Below are the code and all the weights of a small trained network. Each question names an input and a class and asks about switching units off, where a switched-off unit gives its printed mean instead of its output.

import numpy as np


def w(rows, s, z=0):
    codes = np.array(rows[::2]) - 128.0
    scale = np.full(codes.shape[1], s)
    scale[-1] = z or s
    return codes * scale


def norm(h):
    return h / np.sqrt((h * h).mean(-1, keepdims=True) + 1e-5)


def f(y):
    return y / 2 * (1 + np.tanh(0.7978845608 * (y + 0.044715 * y**3)))


def log_softmax(a):
    a = a - a.max(-1, keepdims=True)
    return a - np.log(np.exp(a).sum(-1, keepdims=True))


def net(x, mask):
    res = np.array(x, float).reshape(1, 8) / 4 @ E
    u = 0
    for l in range(2):
        y = f(norm(res) @ A[l][:, :-1].T + A[l][:, -1])
        res = res + np.where(mask[u : u + 14], y, B[l][:, -1]) @ B[l][:, :-1]
        u += 14
    return log_softmax(norm(res)[-1] @ U[:, :-1].T + U[:, -1])


A, B = {}, {}
E = w([
[118,132,109,132,129,127,131,108,126,118,125,120],'x0',
[134,166,150,147,114,99,115,132,145,101,146,112],'x1',
[135,92,209,142,105,186,102,32,172,124,153,97],'x2',
[151,175,102,38,192,199,32,150,79,116,174,50],'x3',
[2,204,206,49,125,139,211,148,97,169,103,19],'x4',
[215,137,89,80,124,158,220,119,158,121,195,121],'x5',
[117,119,103,124,131,136,134,108,122,127,116,124],'x6',
[122,133,113,131,129,119,129,111,129,123,123,117],'x7',
],0.0044)
A[0] = w([
[165,145,105,107,132,144,72,128,101,102,130,101,5],'L0N1',
[140,116,99,124,144,105,137,155,110,126,121,139,27],'L0N2',
[199,127,96,151,139,120,59,102,153,120,133,169,65],'L0N3',
[219,121,101,130,127,135,176,96,104,136,199,122,24],'L0N4',
[152,110,159,153,115,180,94,56,160,140,139,114,74],'L0N5',
[132,183,22,172,148,107,112,215,112,149,135,172,45],'L0N6',
[94,99,81,121,140,140,147,116,129,145,139,123,160],'L0N7',
[182,147,91,133,103,150,170,123,134,142,175,121,53],'L0N8',
[95,149,134,129,139,114,123,124,161,124,135,120,176],'L0N9',
[123,80,112,244,76,124,175,131,137,95,130,195,84],'L0N10',
[162,129,74,120,119,205,18,167,115,107,152,109,50],'L0N11',
[169,112,182,173,145,185,82,43,141,158,150,134,27],'L0N12',
[188,92,69,161,137,108,59,124,118,115,132,180,55],'L0N13',
[50,92,118,187,114,113,2,134,95,151,152,156,33],'L0N14',
],0.007,0.002)
B[0] = w([
[136,87,155,107,151,84,134,137,179,224,136,191,162],'L0N1',
[145,128,112,146,94,64,46,76,216,105,102,37,133],'L0N2',
[124,130,114,164,99,206,149,142,70,175,143,96,223],'L0N3',
[147,192,130,157,140,134,131,147,180,66,43,135,186],'L0N4',
[137,102,133,63,70,48,105,213,104,95,147,141,183],'L0N5',
[141,23,172,22,50,101,122,116,99,49,149,122,219],'L0N6',
[163,237,231,130,98,83,109,196,125,99,190,121,140],'L0N7',
[120,103,111,126,180,172,111,111,119,108,2,140,160],'L0N8',
[147,96,131,66,151,183,169,158,50,171,112,166,147],'L0N9',
[134,165,144,71,186,92,115,65,112,211,143,137,253],'L0N10',
[111,181,149,119,174,53,155,38,125,201,136,147,228],'L0N11',
[123,68,134,78,77,95,131,112,109,62,137,94,196],'L0N12',
[89,155,133,210,93,167,130,191,91,145,175,93,243],'L0N13',
[184,178,101,120,173,183,164,135,197,50,18,134,216],'L0N14',
],0.0089,0.0055)
A[1] = w([
[70,122,124,83,172,77,161,102,141,92,119,116,108],'L1N1',
[178,154,57,145,162,209,177,138,253,46,92,132,28],'L1N2',
[10,159,117,207,104,238,180,222,99,160,222,68,45],'L1N3',
[149,130,108,142,177,199,123,164,220,51,46,160,54],'L1N4',
[57,115,118,188,177,166,32,140,183,65,9,159,79],'L1N5',
[110,119,73,102,209,165,35,110,157,159,209,73,87],'L1N6',
[80,146,154,29,148,194,138,117,88,117,156,151,100],'L1N7',
[148,100,89,203,96,206,99,125,77,167,193,117,60],'L1N8',
[78,84,127,185,126,49,189,84,208,187,157,184,80],'L1N9',
[151,68,111,131,157,101,104,93,157,86,133,187,118],'L1N10',
[134,126,120,89,215,57,99,54,184,220,189,167,9],'L1N11',
[130,119,71,251,120,172,61,150,137,94,214,160,38],'L1N12',
[107,14,184,119,96,173,81,53,202,51,172,99,33],'L1N13',
[68,4,73,91,61,45,93,190,193,3,172,110,168],'L1N14',
],0.0067,0.0015)
B[1] = w([
[193,103,126,173,102,233,59,113,105,148,207,116,217],'L1N1',
[104,195,204,14,82,201,70,184,174,129,120,193,198],'L1N2',
[145,45,47,233,70,159,77,134,207,106,155,129,239],'L1N3',
[101,241,204,106,48,176,159,132,150,160,116,150,206],'L1N4',
[197,203,155,22,87,170,168,158,189,117,196,162,186],'L1N5',
[173,130,169,146,182,67,144,112,104,103,100,202,134],'L1N6',
[104,111,92,210,104,95,149,124,168,124,103,156,241],'L1N7',
[65,94,98,185,143,154,139,146,229,92,133,109,210],'L1N8',
[154,177,113,119,254,101,46,134,123,90,137,132,183],'L1N9',
[10,151,133,150,125,193,198,173,84,163,141,23,135],'L1N10',
[109,161,153,209,236,90,144,131,123,130,143,168,254],'L1N11',
[68,74,85,194,61,137,152,144,159,173,124,124,159],'L1N12',
[141,125,3,61,175,76,129,201,28,133,101,122,165],'L1N13',
[122,33,87,51,140,95,138,93,46,103,96,42,250],'L1N14',
],0.0082,0.0043)
U = w([
[90,69,73,245,81,158,127,148,185,130,141,104,155],'0',
[131,162,164,158,254,66,124,88,116,158,139,160,37],'1',
[123,57,105,46,112,93,134,126,60,91,104,64,254],'2',
[131,208,177,67,94,199,143,151,180,115,86,149,57],'3',
],0.0094,0.00046)

Each question gives the input, the list of numbers given to net, and the class t.
The units are the neurons (one row each of A and B). Each row of codes is followed by its name. A weight is (code - 128) times the scale printed after its matrix; where a second scale follows, it is the last column's (A, B and U).
mask holds one flag per neuron, layer by layer. A switched-off neuron (its flag False) gives its mean, the last column of its row in B, instead of its output. The means were averaged over made-up inputs and are rounded, as every weight is.
A unit's drop is (log p(t) with every unit on - log p(t) with that unit switched off) / (log p(t) with every unit on - log p(t) with every unit switched off).
unit that matters most: the unit with the biggest drop
k most important neurons: the k neurons with the biggest drops, biggest first
k most important neurons of layer l: the k neurons of layer l with the biggest drops, biggest first
input [-6,-3,4,-1,-7,-8,-2,7], class 3: 2 most important neurons -> L0N14, L1N5
input [0,-4,2,-1,-3,-4,-1,4], class 3: unit that matters most -> L0N14
input [5,0,-3,8,1,-8,-1,4], class 1: 2 most important neurons -> L0N11, L0N1
input [7,1,2,6,5,6,-2,6], class 1: 3 most important neurons -> L0N13, L0N14, L0N3
input [8,2,-8,5,8,7,6,8], class 0: 2 most important neurons -> L0N14, L0N10
input [-8,8,-8,-8,-3,6,6,2], class 1: 2 most important neurons of layer 0 -> L0N10, L0N12
input [-5,2,5,-5,3,-6,-5,7], class 3: 2 most important neurons -> L0N6, L0N11
input [-8,2,8,-2,-6,1,-2,-8], class 2: 2 most important neurons -> L0N12, L0N5
input [0,7,-7,-8,7,-7,2,5], class 1: 2 most important neurons -> L0N13, L0N3
input [6,-1,4,5,-5,-6,8,-3], class 3: 3 most important neurons -> L0N14, L0N10, L0N6
input [8,-7,-8,-6,0,-6,5,4], class 2: 2 most important neurons of layer 0 -> L0N6, L0N11
input [-6,-5,-7,0,-3,-6,6,4], class 2: 3 most important neurons -> L0N6, L1N14, L0N4
input [5,3,8,4,-2,-8,-2,0], class 2: 4 most important neurons of layer 0 -> L0N12, L0N5, L0N4, L0N8
input [-3,-4,5,6,-7,4,1,2], class 0: 3 most important neurons -> L0N13, L0N3, L0N10
input [-6,0,8,3,-2,-5,-3,-7], class 2: unit that matters most -> L0N12
input [-7,3,4,1,3,4,-7,-4], class 2: 4 most important neurons of layer 0 -> L0N14, L0N3, L0N11, L0N13
input [7,0,-5,6,-6,-6,6,-5], class 0: 4 most important neurons -> L0N4, L0N10, L0N13, L0N3
input [5,5,4,-4,-1,5,1,-6], class 3: 4 most important neurons of layer 0 -> L0N4, L0N11, L0N6, L0N8
input [-1,3,7,-7,0,1,6,-1], class 1: 2 most important neurons of layer 1 -> L1N11, L1N9
input [4,3,0,3,-3,2,6,-5], class 0: most important neuron of layer 0 -> L0N13
input [-5,-3,-8,-4,8,6,-6,1], class 0: 3 most important neurons of layer 0 -> L0N14, L0N5, L0N12
